Below are the code and all the weights of a small trained network. Each question names an input and a class and asks about switching units off, where a switched-off unit gives its printed mean instead of its output.

import numpy as np


def w(rows, s, z=0):
    codes = np.array(rows[::2]) - 128.0
    scale = np.full(codes.shape[1], s)
    scale[-1] = z or s
    return codes * scale


def norm(h):
    return h / np.sqrt((h * h).mean(-1, keepdims=True) + 1e-5)


def f(y):
    return np.maximum(y, 0)


def log_softmax(a):
    a = a - a.max(-1, keepdims=True)
    return a - np.log(np.exp(a).sum(-1, keepdims=True))


def net(x, mask):
    res = np.array(x, float).reshape(1, 8) / 4 @ E
    u = 0
    for l in range(2):
        y = f(norm(res) @ A[l][:, :-1].T + A[l][:, -1])
        res = res + np.where(mask[u : u + 9], y, B[l][:, -1]) @ B[l][:, :-1]
        u += 9
    return log_softmax(norm(res)[-1] @ U[:, :-1].T + U[:, -1])


A, B = {}, {}
E = w([
[162,2,145],'x0',
[145,134,182],'x1',
[153,66,172],'x2',
[35,85,51],'x3',
[218,161,107],'x4',
[214,141,62],'x5',
[115,57,109],'x6',
[97,58,111],'x7',
],0.004)
A[0] = w([
[78,105,168,99],'0.n1',
[110,32,73,130],'0.n2',
[141,82,247,40],'0.n3',
[135,127,173,92],'0.n4',
[229,237,102,8],'0.n5',
[93,158,179,184],'0.n6',
[212,101,112,134],'0.n7',
[85,171,96,153],'0.n8',
[29,228,93,26],'0.n9',
],0.011,0.0014)
B[0] = w([
[164,146,110,197],'0.n1',
[151,44,100,238],'0.n2',
[137,227,178,234],'0.n3',
[123,150,129,163],'0.n4',
[81,121,1,251],'0.n5',
[164,142,156,199],'0.n6',
[74,91,165,194],'0.n7',
[85,114,171,196],'0.n8',
[123,120,237,253],'0.n9',
],0.018,0.0052)
A[1] = w([
[112,146,245,210],'1.n1',
[134,124,119,72],'1.n2',
[3,163,147,60],'1.n3',
[250,169,93,255],'1.n4',
[162,170,28,146],'1.n5',
[57,52,96,164],'1.n6',
[125,108,50,123],'1.n7',
[159,43,145,125],'1.n8',
[194,130,110,141],'1.n9',
],0.012,0.00074)
B[1] = w([
[244,100,4,253],'1.n1',
[127,147,147,132],'1.n2',
[226,183,162,201],'1.n3',
[84,55,76,154],'1.n4',
[64,137,37,169],'1.n5',
[93,166,236,218],'1.n6',
[85,153,119,182],'1.n7',
[94,66,123,198],'1.n8',
[98,101,112,138],'1.n9',
],0.016,0.008)
U = w([
[248,182,123,51],'0',
[104,196,40,252],'1',
[133,50,159,93],'2',
],0.014,0.0013)

Each question gives the input, the list of numbers given to net, and the class t.
The units are the neurons (one row each of A and B). Each row of codes is followed by its name. A weight is (code - 128) times the scale printed after its matrix; where a second scale follows, it is the last column's (A, B and U).
mask holds one flag per neuron, layer by layer. A switched-off neuron (its flag False) gives its mean, the last column of its row in B, instead of its output. The means were averaged over made-up inputs and are rounded, as every weight is.
A unit's drop is (log p(t) with every unit on - log p(t) with that unit switched off) / (log p(t) with every unit on - log p(t) with every unit switched off).
most important unit: the unit with the biggest drop
top k neurons: the k neurons with the biggest drops, biggest first
k most important neurons of layer l: the k neurons of layer l with the biggest drops, biggest first
drop when u is switched off: that unit's drop, to one decimal
input [3,-7,-2,0,6,3,2,-3], class 1: top 2 neurons : 0.n5, 0.n9
input [8,7,5,2,-5,0,0,-5], class 0: most important unit : 0.n3
input [3,3,-7,7,-7,-2,5,-6], class 2: 2 most important neurons of layer 0 : 0.n3, 0.n2
input [-5,3,-2,-4,3,-3,-2,2], class 1: 2 most important neurons of layer 0 : 0.n5, 0.n7
input [-2,7,-7,3,-7,7,3,-1], class 0: top 2 neurons : 1.n1, 0.n2
input [-4,1,-1,7,-8,-1,3,6], class 2: top 2 neurons : 0.n3, 0.n2
input [-8,0,6,-1,-6,8,4,5], class 2: top 2 neurons : 0.n2, 0.n3
input [-5,-4,7,5,-2,1,-7,7], class 2: top 2 neurons : 0.n3, 0.n2
input [-5,1,8,6,1,1,-3,1], class 2: top 3 neurons : 0.n3, 0.n9, 0.n5
input [2,1,-6,2,8,1,-1,2], class 1: drop when 0.n5 is switched off : 0.3
input [-5,8,0,3,8,7,2,8], class 1: drop when 0.n5 is switched off : 0.2
input [-6,1,-4,-8,-6,8,-7,-3], class 1: drop when 0.n5 is switched off : 1.1
